Below are the code and all the weights of a small trained network. Each question names an input and a class and asks about switching units off, where a switched-off unit gives its printed mean instead of its output.

import numpy as np


def w(rows, s, z=0):
    codes = np.array(rows[::2]) - 128.0
    scale = np.full(codes.shape[1], s)
    scale[-1] = z or s
    return codes * scale


def f(y):
    return np.maximum(y, 0)


def log_softmax(a):
    a = a - a.max(-1, keepdims=True)
    return a - np.log(np.exp(a).sum(-1, keepdims=True))


def net(x, mask):
    res = np.array(x, float).reshape(1, 7) / 4 @ E
    y = f(res @ A[0][:, :-1].T + A[0][:, -1])
    res = res + np.where(mask, y, B[0][:, -1]) @ B[0][:, :-1]
    return log_softmax(res[-1] @ U[:, :-1].T + U[:, -1])


A, B = {}, {}
E = w([
[50,202,108,90,38,38,160,46],'x0',
[102,62,248,64,57,106,230,222],'x1',
[149,132,132,140,103,141,134,123],'x2',
[169,102,119,109,99,144,129,102],'x3',
[136,114,105,105,121,140,132,121],'x4',
[144,138,123,142,99,151,144,129],'x5',
[200,79,9,198,113,12,161,195],'x6',
],0.011)
A[0] = w([
[84,64,253,96,138,218,121,121,192],'n1',
[96,131,183,66,58,47,210,131,34],'n2',
[58,100,167,93,40,58,198,116,32],'n3',
[98,217,156,89,82,90,130,50,185],'n4',
[37,242,176,106,87,233,59,34,253],'n5',
[132,177,108,115,90,140,99,71,115],'n6',
[179,34,42,179,128,54,184,241,183],'n7',
[105,90,215,69,143,246,169,159,143],'n8',
[114,64,199,91,178,189,154,143,202],'n9',
[162,109,109,208,180,188,10,118,215],'n10',
[95,171,2,169,84,30,102,63,96],'n11',
[189,108,141,98,148,79,142,179,96],'n12',
[186,76,180,127,148,114,154,236,87],'n13',
[180,105,90,209,224,221,48,123,236],'n14',
[134,109,218,74,155,217,151,238,191],'n15',
[104,77,164,87,116,84,198,184,164],'n16',
[94,168,88,122,151,216,62,69,204],'n17',
[168,141,30,208,89,10,144,116,139],'n18',
[158,214,24,173,85,30,99,64,125],'n19',
[68,132,154,96,17,65,168,121,62],'n20',
[161,99,136,119,114,78,173,238,74],'n21',
[74,136,195,45,72,61,157,108,149],'n22',
[127,65,191,114,158,187,191,193,195],'n23',
[193,86,41,216,114,79,147,214,162],'n24',
[85,173,95,135,107,67,111,5,180],'n25',
],0.0096,0.0064)
B[0] = w([
[93,141,132,173,160,163,216,68,223],'n1',
[194,140,79,110,225,136,197,214,191],'n2',
[226,183,44,111,210,152,217,215,188],'n3',
[103,191,69,87,144,135,30,94,198],'n4',
[116,243,104,51,121,168,70,74,251],'n5',
[91,186,105,102,112,115,85,100,162],'n6',
[169,27,159,153,114,48,128,214,240],'n7',
[66,110,140,190,153,154,203,58,213],'n8',
[91,126,154,155,102,177,211,78,200],'n9',
[185,200,57,107,195,152,181,169,210],'n10',
[62,112,97,196,160,75,156,58,202],'n11',
[150,76,154,148,100,122,145,145,160],'n12',
[126,49,184,182,45,117,144,165,190],'n13',
[197,206,79,81,237,187,195,221,229],'n14',
[86,109,199,213,129,162,236,37,221],'n15',
[179,77,164,140,87,176,194,147,194],'n16',
[138,193,78,57,136,164,82,122,199],'n17',
[91,80,87,209,171,2,179,76,210],'n18',
[57,117,69,206,161,17,149,69,206],'n19',
[177,177,37,113,217,118,195,159,187],'n20',
[129,45,191,156,88,100,105,181,182],'n21',
[132,210,69,74,187,146,124,115,201],'n22',
[44,114,177,190,114,170,203,78,205],'n23',
[156,68,124,175,136,58,159,191,224],'n24',
[63,193,114,88,77,118,74,36,197],'n25',
],0.0099,0.024)
U = w([
[162,198,108,74,185,243,184,163,240],'0',
[36,97,124,236,95,77,196,12,154],'1',
[205,116,58,154,195,63,169,254,136],'2',
[147,20,223,171,2,116,156,216,2],'3',
[56,190,103,55,43,116,22,64,33],'4',
],0.0096,0.0057)

Each question gives the input, the list of numbers given to net, and the class t.
The units are the neurons (one row each of A and B). Each row of codes is followed by its name. A weight is (code - 128) times the scale printed after its matrix; where a second scale follows, it is the last column's (A, B and U).
mask holds one flag per neuron, in row order. A switched-off neuron (its flag False) gives its mean, the last column of its row in B, instead of its output. The means were averaged over made-up inputs and are rounded, as every weight is.
A unit's drop is (log p(t) with every unit on - log p(t) with that unit switched off) / (log p(t) with every unit on - log p(t) with every unit switched off).
most important unit: the unit with the biggest drop
k most important neurons: the k neurons with the biggest drops, biggest first
drop when u is switched off: that unit's drop, to one decimal
input [-7,1,3,-4,1,4,6], class 3: most important unit : n13
input [-7,7,6,-6,-1,1,0], class 1: 3 most important neurons : (n15; n8; n23)
input [-4,1,4,3,1,6,-6], class 1: 2 most important neurons : (n15; n8)
input [-1,-1,4,-2,5,4,0], class 0: 4 most important neurons : (n7; n18; n24; n19)
input [-4,1,-3,2,8,-8,-7], class 1: 3 most important neurons : (n8; n15; n3)
input [0,-7,0,2,-2,-6,2], class 2: 3 most important neurons : (n14; n10; n15)
input [0,0,2,4,-4,-5,-3], class 0: 2 most important neurons : (n18; n19)
input [0,-1,8,-8,-8,-5,5], class 2: 2 most important neurons : (n15; n23)
input [7,3,-2,-2,3,7,0], class 0: 2 most important neurons : (n7; n24)
input [1,5,-7,7,0,-7,-8], class 0: 4 most important neurons : (n22; n18; n5; n19)
input [-5,8,-4,2,-2,-8,1], class 3: 2 most important neurons : (n13; n21)
input [-1,-3,-5,-7,2,2,0], class 0: drop when n7 is switched off : 0.7
input [-5,-6,-6,1,-4,-7,0], class 0: drop when n7 is switched off : 0.4
input [-8,1,-2,-5,-3,5,-3], class 1: drop when n3 is switched off : 0.2
input [0,3,-8,-3,4,-4,2], class 3: most important unit : n14
